cols: N G T J Q L W C M
[130 116  89 133 136 123  85  70 115]  Z889
[124  89  84 115 133 136 116 130  70]  Z270
[ 85  89 130 124 133 116 115 136  70]  Z804
order: [116 133 136 124 115  70  89 130  84]
Z270
miss Z889: [123 136  89 130 133 116  70 115]
[85]
miss Z889: [123 136 115 116  89  70 130 133]
[85]
order: [ 70  85  89 115 116 124 130 133 136]
Z804

cols: H U Y P Z R F
[ 87 117 145 116 122 102 114] = Z302
[ 72 119 153 148 153  96  72] = Z624
[ 87 107 145 116 144  98 137] = Z822
[139  96  99  94 152 116 144] = Z889
[136 102 100  95 158 115 147] = Z971
[140 101 102  97 151 154 141] = Z237
count Z237: [96]
0
all Z624: [96]
6
miss Z302: [145 122 114 117 102  87]
[116]
col: [102  96  98 116 115]
R
all Z624: [153]
3 5

cols: X E V S
[132  92  78 144] = Z549
[161 143 146 126] = Z247
[146 160 102 111] = Z237
[146 160 143 126] = Z889
[126  91 103 145] = Z804
[ 77 113 134 136] = Z971
all Z247: [161]
1
col: [102 143 103 134]
V
all Z804: [145]
4
col: [126 111 126 145]
S
all Z804: [103]
3
order: [160 143 146 126]
Z889

cols: A D K B
[108 128  96  96] = Z971
[126 128 136 131] = Z270
[143 126  76 125] = Z237
[123 128 144 132] = Z295
[124 128 142 132] = Z302
[122 128 146  95] = Z549
[136 127 102 122] = Z247
miss Z549: [122  95 128]
[146]
order: [132 144 128 123]
Z295
count Z971: [96]
2
miss Z237: [143 125  76]
[126]

cols: didap Sor Zenu Siv
[139 158 107 133]  Z549
[139 144 145 144]  Z624
[133 139 157 107]  Z604
[139 144 132 133]  Z971
[136 127 114 137]  Z302
[ 92 114 128 117]  Z804
[120 141 106 131]  Z237
[ 85 110 101 113]  Z247
order: [107 139 133 158]
Z549
count Z624: [145]
1
all Z624: [144]
2 4
miss Z624: [144 144 139]
[145]
count Z624: [144]
2

cols: gug zafi goteb biva tur vafil sot leku sorig mol
[173  89 115  90  90 115 115 152  90 115] -> Z624
[155  94 132 150  96 108 141 116 107 134] -> Z302
[115 115 115 173 115  90 152  90  90  90] -> Z270
order: [ 94 155 107 134  96 150 132 108 116 141]
Z302
count Z270: [90]
4
col: [116  90]
leku
count Z624: [114]
0
order: [ 90  90  90 152  90 115 173 115 115 115]
Z270

cols: zulal kolod momob fuv nured dabi
[144 141 121 118 114 150] -> Z889
[109 118 137 110 126 100] -> Z237
[ 99 111 112 111 111 112] -> Z247
[138 138 111 120 111 156] -> Z971
[164 143 138 130 139 158] -> Z822
[171 142 139 118 149 123] -> Z302
[150 142 119 119 117 155] -> Z295
[ 95 113 129 138 125 113] -> Z624
[164 143 121 130 139 158] -> Z270
[150 142 116 119 117 155] -> Z604
[144 119 141 121 150 114] -> Z549
[134 141 119 111  98 149] -> Z804
order: [114 118 121 141 144 150]
Z889
all Z247: [112]
3 6
all Z971: [111]
3 5

cols: pofi nov mor nuriv
[ 91 134 116  84] = Z549
[126 126 152 152] = Z295
[173 119 153 156] = Z971
[125 121 153  70] = Z624
miss Z549: [134 116  91]
[84]
count Z295: [126]
2

cols: Lik lav belab tubud
[167 135  96  95] : Z247
[141  81 159 155] : Z237
[ 79 101 171 104] : Z549
[158 141  97  96] : Z604
[ 91  85 179  83] : Z889
col: [ 97 179]
belab
col: [171  97]
belab
order: [ 97  96 158 141]
Z604

cols: ribup kelo lir zabid razon nisaz giz
[116 128 125 116 131 123 131] = Z604
[102 188  98 110  97 109 118] = Z237
[121 132 127 149  97 122 162] = Z822
[145  87 148 136 149 140 135] = Z624
col: [ 98 127 148]
lir
col: [131  97]
razon
col: [116 102]
ribup

cols: Zizut Pebuv Peke Gimo Zol telad Tulef
[144  86 172  98 105 164  90] -> Z549
[ 98 144 164 172  87  90 106] -> Z971
[144  98  90 164  87 171 106] -> Z237
all Z549: [105]
5
miss Z549: [ 90  86 172 164 105 144]
[98]
order: [ 98  90 164  87 171 106 144]
Z237
order: [ 87  90  98 106 144 164 171]
Z237
order: [ 90 144 172 105 164  86  98]
Z549
order: [172 144 106  87  90 164  98]
Z971
count Z237: [145]
0

cols: misas zonu Vubos fotud pupud
[129 125 128 125 129] = Z302
[134 121 119 148 133] = Z624
[162 129 105 126 107] = Z889
[158 132 124 166 142] = Z604
[133 121 148 121 135] = Z804
[162 106 126 129 107] = Z822
[120 121 119 167 166] = Z971
order: [121 121 133 135 148]
Z804
order: [126 107 162 129 105]
Z889
order: [133 119 148 121 134]
Z624
order: [133 148 119 121 134]
Z624
count Z804: [120]
0
count Z302: [129]
2
miss Z971: [121 167 166 119]
[120]

cols: Peg Zuzig gadip nito kodet Notez
[168 138 165 116 119 169] -> Z822
[140 126 126 126 126 152] -> Z237
[113 146 122 118 113 112] -> Z889
[139 132 139 132 132 139] -> Z804
[139 115 141 115 130 144] -> Z549
[ 83 139  89 123 121 127] -> Z247
[140 106 140 128 127 145] -> Z971
all Z971: [140]
1 3
order: [ 83  89 121 123 127 139]
Z247
order: [169 168 138 165 116 119]
Z822
count Z804: [139]
3
all Z237: [126]
2 3 4 5
order: [132 132 132 139 139 139]
Z804
count Z804: [138]
0

cols: Niki sodep dev Tum
[120 120 120 140] : Z624
[136 130 107 137] : Z971
[133 127 152 144] : Z270
[145 130 160 188] : Z247
[144 127 153 133] : Z822
[136 113 152 118] : Z889
all Z624: [120]
1 2 3
order: [144 152 127 133]
Z270

cols: sak Dizes moru rutas sibo
[125 138 140 116 132] -> Z302
[119 156 165 102 143] -> Z295
[124 154 159  94 131] -> Z971
[112 148 150 124 139] -> Z822
[101 142 126 103 159] -> Z247
[138 110  97 136 122] -> Z270
[141 101 103 159 125] -> Z549
[132 108 107 154 123] -> Z237
[140 113 124 126 114] -> Z624
[124 153 159  94 131] -> Z604
[101 103 159 126 103] -> Z804
miss Z237: [107 132 154 123]
[108]
order: [103 126 159 103 101]
Z804
order: [101 103 125 141 159]
Z549
order: [101 103 103 126 159]
Z804
count Z804: [101]
1
miss Z624: [140 114 126 124]
[113]

